In the rows, 128 means zero.
Facts:
Z10 pigre:Z387 vabivem:b nilar:Z661
Z101 pigre:Z306 vabivem:b
Z120 pigre:Z296 vabivem:c nilar:Z169
Z121 pigre:Z365 vabivem:c nilar:Z576
Z128 pigre:Z901 vabivem:c nilar:Z390
Z13 vabivem:c
Z131 vabivem:a
Z135 pigre:Z364 vabivem:c nilar:Z350
Z137 pigre:Z885 vabivem:a nilar:Z952
Z139 pigre:Z960 vabivem:a
Z140 pigre:Z13 vabivem:b nilar:Z383
Z144 pigre:Z189 vabivem:a
Z148 pigre:Z669 vabivem:c nilar:Z420
Z149 vabivem:a
Z15 pigre:Z523 vabivem:c nilar:Z670
Z158 pigre:Z704 vabivem:a nilar:Z592
Z16 pigre:Z296 vabivem:a nilar:Z686
Z169 pigre:Z296 vabivem:b
Z172 pigre:Z833 vabivem:a
Z18 pigre:Z442 vabivem:a nilar:Z826
Z181 pigre:Z231 vabivem:b nilar:Z962
Z187 pigre:Z669 vabivem:b nilar:Z937
Z189 vabivem:b
Z190 vabivem:b
Z2 pigre:Z749 vabivem:a
Z20 pigre:Z485 vabivem:a nilar:Z303
Z203 pigre:Z749 vabivem:b nilar:Z444
Z212 pigre:Z901 vabivem:c nilar:Z745
Z214 pigre:Z724 vabivem:b nilar:Z490
Z215 pigre:Z442 vabivem:a nilar:Z18
Z217 pigre:Z885 vabivem:b
Z23 vabivem:c
Z231 vabivem:c
Z235 pigre:Z485 vabivem:a nilar:Z362
Z241 pigre:Z519 vabivem:a nilar:Z763
Z248 pigre:Z131 vabivem:b nilar:Z636
Z249 pigre:Z513 vabivem:b nilar:Z860
Z254 pigre:Z365 vabivem:b nilar:Z121
Z255 pigre:Z519 vabivem:b
Z261 pigre:Z315 vabivem:c nilar:Z965
Z263 pigre:Z23 vabivem:a nilar:Z508
Z265 vabivem:c
Z276 pigre:Z704 vabivem:a nilar:Z968
Z278 pigre:Z523 vabivem:b
Z294 pigre:Z364 vabivem:a nilar:Z310
Z296 vabivem:b
Z303 pigre:Z485 vabivem:b nilar:Z235
Z306 vabivem:c
Z309 pigre:Z231 vabivem:b nilar:Z181
Z31 pigre:Z149 vabivem:a nilar:Z771
Z310 pigre:Z364 vabivem:b nilar:Z135
Z315 vabivem:c
Z319 pigre:Z749 vabivem:a nilar:Z2
Z325 pigre:Z797 vabivem:c
Z339 pigre:Z688 vabivem:c nilar:Z881
Z343 pigre:Z854 vabivem:b nilar:Z713
Z344 pigre:Z449 vabivem:c nilar:Z682
Z350 pigre:Z364 vabivem:a
Z354 pigre:Z231 vabivem:c nilar:Z309
Z357 pigre:Z823 vabivem:c nilar:Z503
Z362 pigre:Z485 vabivem:a
Z364 vabivem:a
Z365 vabivem:b
Z38 pigre:Z315 vabivem:c nilar:Z679
Z380 pigre:Z53 vabivem:a nilar:Z776
Z383 pigre:Z13 vabivem:a nilar:Z535
Z387 vabivem:a
Z388 pigre:Z427 vabivem:a nilar:Z599
Z390 pigre:Z901 vabivem:c nilar:Z212
Z394 pigre:Z554 vabivem:c nilar:Z418
Z398 pigre:Z496 vabivem:b nilar:Z933
Z40 pigre:Z749 vabivem:c nilar:Z319
Z402 pigre:Z387 vabivem:b nilar:Z905
Z404 pigre:Z960 vabivem:a nilar:Z583
Z418 pigre:Z554 vabivem:a nilar:Z518
Z419 pigre:Z554 vabivem:b
Z420 pigre:Z669 vabivem:a nilar:Z187
Z427 vabivem:b
Z431 vabivem:b
Z435 pigre:Z449 vabivem:a
Z436 pigre:Z723 vabivem:c nilar:Z990
Z437 pigre:Z442 vabivem:a nilar:Z215
Z438 pigre:Z449 vabivem:c nilar:Z435
Z439 pigre:Z833 vabivem:a nilar:Z814
Z440 pigre:Z695 vabivem:a nilar:Z650
Z442 vabivem:a
Z444 pigre:Z749 vabivem:a nilar:Z40
Z449 vabivem:b
Z466 pigre:Z13 vabivem:a
Z479 pigre:Z265 vabivem:a nilar:Z711
Z485 vabivem:c
Z490 pigre:Z724 vabivem:a
Z496 vabivem:b
Z497 pigre:Z431 vabivem:b nilar:Z77
Z5 pigre:Z723 vabivem:c
Z503 pigre:Z823 vabivem:a nilar:Z568
Z508 pigre:Z23 vabivem:b nilar:Z846
Z511 pigre:Z53 vabivem:a nilar:Z380
Z513 vabivem:c
Z514 pigre:Z496 vabivem:a nilar:Z930
Z518 pigre:Z554 vabivem:a nilar:Z419
Z519 vabivem:b
Z52 pigre:Z523 vabivem:c nilar:Z15
Z523 vabivem:a
Z528 pigre:Z764 vabivem:b nilar:Z566
Z53 vabivem:a
Z533 pigre:Z496 vabivem:c nilar:Z514
Z535 pigre:Z13 vabivem:c nilar:Z730
Z554 vabivem:a
Z560 pigre:Z854 vabivem:a nilar:Z343
Z566 pigre:Z764 vabivem:b nilar:Z585
Z567 pigre:Z189 vabivem:b nilar:Z144
Z568 pigre:Z823 vabivem:b nilar:Z784
Z574 pigre:Z23 vabivem:b nilar:Z263
Z576 pigre:Z365 vabivem:a
Z578 pigre:Z365 vabivem:a nilar:Z254
Z583 pigre:Z960 vabivem:a nilar:Z139
Z585 pigre:Z764 vabivem:a
Z592 pigre:Z704 vabivem:b nilar:Z276
Z599 pigre:Z427 vabivem:c
Z600 pigre:Z306 vabivem:a nilar:Z101
Z612 pigre:Z724 vabivem:a nilar:Z821
Z625 pigre:Z704 vabivem:c nilar:Z158
Z635 pigre:Z365 vabivem:b nilar:Z578
Z636 pigre:Z131 vabivem:b nilar:Z65
Z644 pigre:Z513 vabivem:c nilar:Z249
Z645 vabivem:c
Z65 pigre:Z131 vabivem:c
Z650 pigre:Z695 vabivem:a nilar:Z909
Z659 pigre:Z315 vabivem:a nilar:Z261
Z661 pigre:Z387 vabivem:c
Z663 pigre:Z950 vabivem:b
Z668 pigre:Z645 vabivem:a nilar:Z99
Z669 vabivem:b
Z670 pigre:Z523 vabivem:a nilar:Z278
Z679 pigre:Z315 vabivem:b
Z682 pigre:Z449 vabivem:a nilar:Z438
Z686 pigre:Z296 vabivem:b nilar:Z120
Z688 vabivem:c
Z692 pigre:Z23 vabivem:a
Z695 vabivem:c
Z703 pigre:Z149 vabivem:b nilar:Z31
Z704 vabivem:b
Z711 pigre:Z265 vabivem:a
Z713 pigre:Z854 vabivem:a nilar:Z806
Z723 vabivem:a
Z724 vabivem:c
Z730 pigre:Z13 vabivem:b nilar:Z466
Z74 pigre:Z885 vabivem:a nilar:Z865
Z745 pigre:Z901 vabivem:b nilar:Z853
Z746 pigre:Z885 vabivem:b nilar:Z74
Z748 pigre:Z833 vabivem:a nilar:Z805
Z749 vabivem:b
Z756 pigre:Z854 vabivem:c
Z761 pigre:Z513 vabivem:c nilar:Z762
Z762 pigre:Z513 vabivem:a nilar:Z644
Z763 pigre:Z519 vabivem:b nilar:Z957
Z764 vabivem:a
Z765 vabivem:a
Z77 pigre:Z431 vabivem:a nilar:Z925
Z771 pigre:Z149 vabivem:b
Z776 pigre:Z53 vabivem:b
Z782 pigre:Z513 vabivem:b nilar:Z761
Z784 pigre:Z823 vabivem:a nilar:Z817
Z789 pigre:Z431 vabivem:c nilar:Z497
Z797 vabivem:b
Z805 pigre:Z833 vabivem:b nilar:Z439
Z806 pigre:Z854 vabivem:a nilar:Z756
Z814 pigre:Z833 vabivem:c nilar:Z172
Z817 pigre:Z823 vabivem:b
Z819 pigre:Z190 vabivem:c
Z821 pigre:Z724 vabivem:a nilar:Z214
Z823 vabivem:b
Z826 pigre:Z442 vabivem:b
Z833 vabivem:c
Z838 pigre:Z765 vabivem:a
Z840 pigre:Z519 vabivem:c nilar:Z241
Z846 pigre:Z23 vabivem:a nilar:Z940
Z853 pigre:Z901 vabivem:c
Z854 vabivem:b
Z860 pigre:Z513 vabivem:c
Z865 pigre:Z885 vabivem:a nilar:Z137
Z868 pigre:Z442 vabivem:b nilar:Z437
Z88 pigre:Z431 vabivem:c nilar:Z789
Z881 pigre:Z688 vabivem:a
Z885 vabivem:c
Z899 pigre:Z765 vabivem:a nilar:Z838
Z901 vabivem:b
Z902 pigre:Z724 vabivem:a nilar:Z612
Z904 pigre:Z496 vabivem:a nilar:Z533
Z905 pigre:Z387 vabivem:a nilar:Z10
Z909 pigre:Z695 vabivem:a
Z924 pigre:Z723 vabivem:c nilar:Z5
Z925 pigre:Z431 vabivem:c
Z930 pigre:Z496 vabivem:a nilar:Z398
Z933 pigre:Z496 vabivem:a
Z937 pigre:Z669 vabivem:b
Z940 pigre:Z23 vabivem:c nilar:Z692
Z950 vabivem:b
Z952 pigre:Z885 vabivem:b nilar:Z217
Z957 pigre:Z519 vabivem:b nilar:Z255
Z96 pigre:Z554 vabivem:c nilar:Z394
Z960 vabivem:c
Z962 pigre:Z231 vabivem:b
Z964 pigre:Z764 vabivem:a nilar:Z528
Z965 pigre:Z315 vabivem:a nilar:Z38
Z968 pigre:Z704 vabivem:c
Z974 vabivem:c
Z99 pigre:Z645 vabivem:a
Z990 pigre:Z723 vabivem:c nilar:Z924
Z994 pigre:Z306 vabivem:c nilar:Z600

Known rows:
Z756: [158 196 152 108  86 152 140 153 138 209 145 182  94 128 141  97 168 159
 152 151 110 119 134 110 110 200 114 110 134 104 112 136 130 118 144 164
 193 108 109 150 110]
Z325: [174 161 143 106 102 154 131 151 130 160 153 162 115 141 126 101 135 132
 144 135 133 129 129 129 127 176 134 100 123 102 113 119 152 103 147 163
 170 120 141 137  93]
Z797: [173 178 128  99 104 128 117 136 134 168 137 142 149 140 127 115 115 140
 124 130 129 130 117  93 144 177 110 114 123 113  86 152 149 104 140 156
 153 118 137 121 109]
Z52: [193 137 138 104 120 158 124 151 128 123 154 152 127 146 115 110 106 114
 141 128 150 135 123 145 126 154 146  98 114 109 114 107 169  93 151 161
 153 132 163 118  81]
Z490: [152 222 138 106  87 120 126 154 127 211 129 161  97 139 133  87 171 135
 139 145 137 115 125 107 113 191 133 112 155 110 114 147 101 117 134 133
 212 102  84 124 123]
Z679: [154 204 139 101  84 138 129 143 133 215 132 161 102 126 138 104 151 156
 130 142 104 118 126  77 123 195  95 110 123 121  89 174 121 126 133 151
 188 108 103 124 122]
Z508: [163 190 130  99  94 154 113 133 132 163 131 147 119 131 129 104 101 144
 117 133 116 127 132 104 133 176 117 110 117 117 106 167 159 104 131 159
 168 116 118  95  96]
Z765: [172 194 124 100 109 108 116 144 136 167 135 145 149 150 127  93 131 121
 134 136 160 128 113 126 131 171 147 115 153 105 111 126 130  94 140 141
 178 112 121 120 112]
Z2: [154 222 135 105  89 118 129 149 132 212 130 164  97 137 136  86 171 137
 140 148 137 115 122 108 112 192 131 110 154 111 117 148 104 114 135 136
 210 101  84 125 123]
Z749: [175 178 128 100 106 128 116 137 133 166 138 142 144 139 125 118 118 137
 124 130 129 129 116  91 144 177 112 110 123 111  84 152 150 106 140 153
 153 118 134 120 111]
Z962: [163 190 133 101  92 138 126 140 132 193 135 154 111 131 134 108 136 145
 128 138 116 123 124  85 127 185 101 106 118 124  94 169 132 117 137 153
 176 112 117 117 112]
Z771: [172 175 130  99 101 139 122 139 130 172 137 147 119 135 127 111 120 134
 124 132 125 127 120  94 132 173 109 103 112 125  94 161 142 110 138 153
 166 117 131 108 105]
Z704: [176 175 127  98 105 128 119 136 142 169 139 144 152 138 130 112 113 141
 124 131 128 131 114  94 142 175 110 112 121 116  85 152 149 104 138 157
 155 118 139 120 111]
Z217: [145 227 147  99  74 120 139 136 128 234 126 159  98 126 159 105 170 165
 128 141  87 116 148  80 120 205  80 108 130 117 102 199 103 134 151 154
 204 117 103 136 118]
Z13: [181 166 138 104 110 139 131 142 151 164 152 166 142 138 134 105 130 145
 148 142 135 131 121 128 128 182 129 110 132  99 110 115 161  96 151 171
 159 117 144 146 100]
Z20: [190 160 118  99 123 123 114 143 131 130 139 136 136 153 113  94 106  95
 130 127 176 131 110 145 125 144 162  98 132 119 121 119 142  87 141 136
 171 123 141  92  95]
Z663: [172 168 127  98 101 138 122 137 131 166 140 143 124 138 126 108 118 131
 123 129 128 128 118  94 139 172 113  97 112 121  94 160 145 108 137 154
 163 117 135 111 104]
Z583: [181 176 122 100 114 121 118 145 132 150 137 143 128 150 120  92 120 105
 132 133 166 128 112 135 122 156 155 102 138 118 120 127 132  94 139 137
 180 118 127 101 101]
Z940: [144 213 154 109  77 166 130 150 133 199 138 179  92 127 142  91 149 168
 144 150 101 121 149 120 114 204 122 119 139  96 124 141 147 113 138 169
 195 107  98 136  99]
Z776: [172 175 129  99 101 139 122 139 131 172 137 147 120 135 127 111 120 134
 125 132 125 127 120  94 131 174 110 103 113 125  95 161 142 110 138 153
 166 117 131 109 106]

Rows:
No name comes twice in this set of rows, the named rows included.
[182 159 122  96 112 157 106 131 130 121 135 133 136 139 117 109  70 122
 112 122 135 134 125 122 139 153 135 102 106 120 107 153 179  91 134 158
 147 127 146  79  83] : Z574
[151 221 131 102  89 133 116 142 135 184 126 157 109 138 134  78 132 138
 130 145 137 121 132 128 117 183 146 116 152 108 131 147 130 101 130 145
 204 105  89 103 105] : Z846
[172 197 132  98 104 105 128 140 127 171 131 141 125 149 139  91 139 115
 130 130 147 126 133 140 118 164 141 100 144 112 129 150 114 105 155 137
 198 128 126 111  99] : Z865
[194 144 122  98 120 142 114 137 126 128 142 133 132 142 112 120  92 110
 119 120 145 132 112 111 138 151 128  93 103 125  94 147 161  99 142 148
 145 130 154  92  94] : Z203
[199 140 115  94 123 137 120 126 148 133 143 140 140 138 122 112  89 116
 122 128 146 134 106 113 133 151 123  90  99 132 101 149 167  93 143 158
 143 125 159  93  94] : Z140
[163 192 137 102  92 141 123 145 122 190 134 151 105 133 127 112 139 142
 126 134 115 121 125  83 130 185 105 106 119 119  89 167 130 121 136 146
 177 114 113 117 115] : Z214
[174 172 147 109 105 146 123 155 125 159 149 158 135 144 122 112 135 138
 144 132 134 130 129 125 133 180 134 114 136  91  99 112 155 104 149 160
 161 123 139 146 100] : Z724
[188 170 116  97 119 116 123 135 152 154 139 150 131 144 128  88 119 110
 135 139 167 128 105 137 117 157 152  97 134 122 127 129 139  89 141 145
 178 114 130 101 103] : Z383
[171 194 125 103 108 109 114 149 131 164 135 143 144 153 122  97 134 119
 133 135 161 128 116 123 133 171 146 113 154 104 110 123 129  96 140 138
 178 113 118 120 114] : Z554
[171 190 123 100 107 136 109 140 134 142 131 143 127 146 122  84 102 116
 125 134 157 129 125 146 123 159 163 108 141 110 132 132 150  88 133 144
 183 116 116  87  91] : Z263
[162 192 118  85 105 124 123 129 120 178 143 141 139 145 118 115 108 144
 125 129 132 125 111  99 139 175 106 119 117 116  86 145 146 105 137 151
 145 108 147 129  93] : Z496
[178 176 108  82 123 119 121 135 113 142 146 135 125 159 103  94  98 100
 131 126 180 125 102 152 120 142 158 105 127 122 121 110 140  87 138 131
 161 112 153 102  76] : Z904
[176 167 146 108 104 156 131 153 128 165 149 165 106 137 125 108 140 133
 146 137 131 126 129 127 119 179 131 103 125 104 111 121 149 107 149 159
 172 120 133 134  97] : Z40

Now the same elements, written a new way:
Known rows:
Z303: [122 120 120 116 140 119 130 119 101 150 141 128 127 129 120 122  98 132
 128 152 129 111 135 158 113 145]
Z789: [126 153  99 123 132 120  96 155 125 137 127 131 129 144 104 123 133 151
 129 147 121 140 155 127 131 157]
Z294: [136 174  81 104 123 116  97 141  69 108 125 123 127  97 124 129 101 151
 138 162 167  82 124 134 121 156]
Z508: [116  91 153 138 130 128 112 118 125 163 145 139 106 124 158 130 114 126
 156 146 120 142 107 158 153 126]
Z440: [136 173  82 104 123 116  98 142  70 108 125 123 128  97 124 130 101 152
 139 161 167  83 123 134 122 156]
Z390: [122 148  96 124 131 119  91 141 128 132 127 132 126 147 103 115 127 140
 128 157 126 131 152 124 125 148]
Z496: [135 135 158 159 120 110 165 104 126 138 139 124 121  98 156 131 145 111
  99  97 105  99 150 120  94 144]
Z968: [106  71 149 141 131 151 116 131 206 128 124 144 138 167 127 106 159  88
 144  92  96 177 109  89 144  83]
Z23: [137 161 159 179 121 111 108 118 162 145 120 125  90 132 161 145 164 132
 127 139 109 143 152 114 148 126]
Z560: [140 165  84 102 119 117 109 131  71 102 125 123 125 107 111 132 103 159
 121 168 163 100 129 145 125 168]
Z574: [130 143 120 125 130 108 103 133  68 166 147 130  99 112 140 144  99 169
 141 184 135 121 139 186 146 180]
Z343: [125 127 123 114 140 120 136 134  96 156 142 127 130 126 120 131 105 142
 128 142 125 118 139 161 118 154]
Z189: [137 142 172 158 137 114 165 103 133 158 131 115 113 117 161 147 131 116
 115 115 112 105 146 134 110 118]
Z533: [121 155  71 129 114 113  87 157 118 116 137 145 144 109 117 105 148 138
 125 119 117 125 154 100 106 168]
Z659: [140 177  85 104 122 118 105 151  67 112 125 123 129  97 121 135 106 162
 136 156 163  92 129 140 127 162]
Z88: [129 192  87 122 132 112  90 179  93 147 128 128 128 126 100 126 126 173
 133 157 136 118 175 135 131 171]
Z805: [124 132 130 118 139 122 138 147  93 162 142 128 132 119 121 129 106 146
 133 135 129 113 144 159 124 148]
Z15: [123 164  88 127 135 119  87 160 127 143 127 133 133 135 121 124 132 143
 145 141 125 133 148 119 125 138]
Z636: [123 127 122 120 135 121 140 125 101 155 142 128 128 126 118 125 101 143
 125 145 132 122 146 162 119 143]
Z974: [137 171 147 167 129 113 127 125 162 139 116 119 112 136 143 138 161 124
 116 121 109 125 163 101 121 120]

Rows:
No name comes twice in this set of rows, the named rows included.
[125 162  98 128 123 120 128 173 108 133 126 120 139 175  77 145 120 129
 159 151 136 145 162 109 121 151] : Z761
[129 110  95 116  98 132 124 127 115  79 134 142 147  91 133 114 144 122
 118  96 133 126 106 101 116 149] : Z514
[110  61 173 157 116 151 104 128 205 138 130 149 110 163 141 118 168 110
 150 112  94 207 106 112 184  98] : Z940
[128 163 104  89 184 117 110 128  96 178 129 120 134 118 122 115  81 167
 104 164 136  79 150 190 105 132] : Z746
[137 176 147 170 122 114 151 141 149 137 116 111 120 161 120 155 151 107
 139 123 120 131 166  87 114 118] : Z513
[131  92 142  93 158 157 134 113 170 117 111 128 146 134 131 117 132 134
 101 104 122 142  94 142 143  79] : Z137
[105  19 194 117 173 171 168  83 233 159 125 138 149 167 142  97 132  89
 104  72  85 176  91 148 137  29] : Z217
[104  50 175 151 118 164 168 147 216 122 123 134 151 209  94 127 162  62
 166  74  97 209 111  68 147  67] : Z860
[106  26 157 137 111 148 168  93 174 115 149 150 147 131 127  94 147  84
 105  71  92 166 110 114 117 115] : Z398
[125  65 152 133 104 146 114  90 156  95 129 140 105 134 147 128 136 114
 136 141 131 171  75 132 173 114] : Z846
[135 124 117 122 106 125  95 111 101 104 130 132  99 113 138 136 117 151
 135 175 153 138 102 151 163 154] : Z263
[123  78 120 121  96 144 134 118 140  73 133 145 147 102 130 105 151 103
 115  82 124 135  93  91 123 131] : Z930
[110  15 152 131  95 163 145  90 198  62 131 153 151 123 142  90 166  57
 121  53 106 161  59  67 128  86] : Z933
[109  59 166 110 182 158 145 105 203 171 125 135 152 147 159 107 124  99
 124  80  93 149  92 147 125  41] : Z952

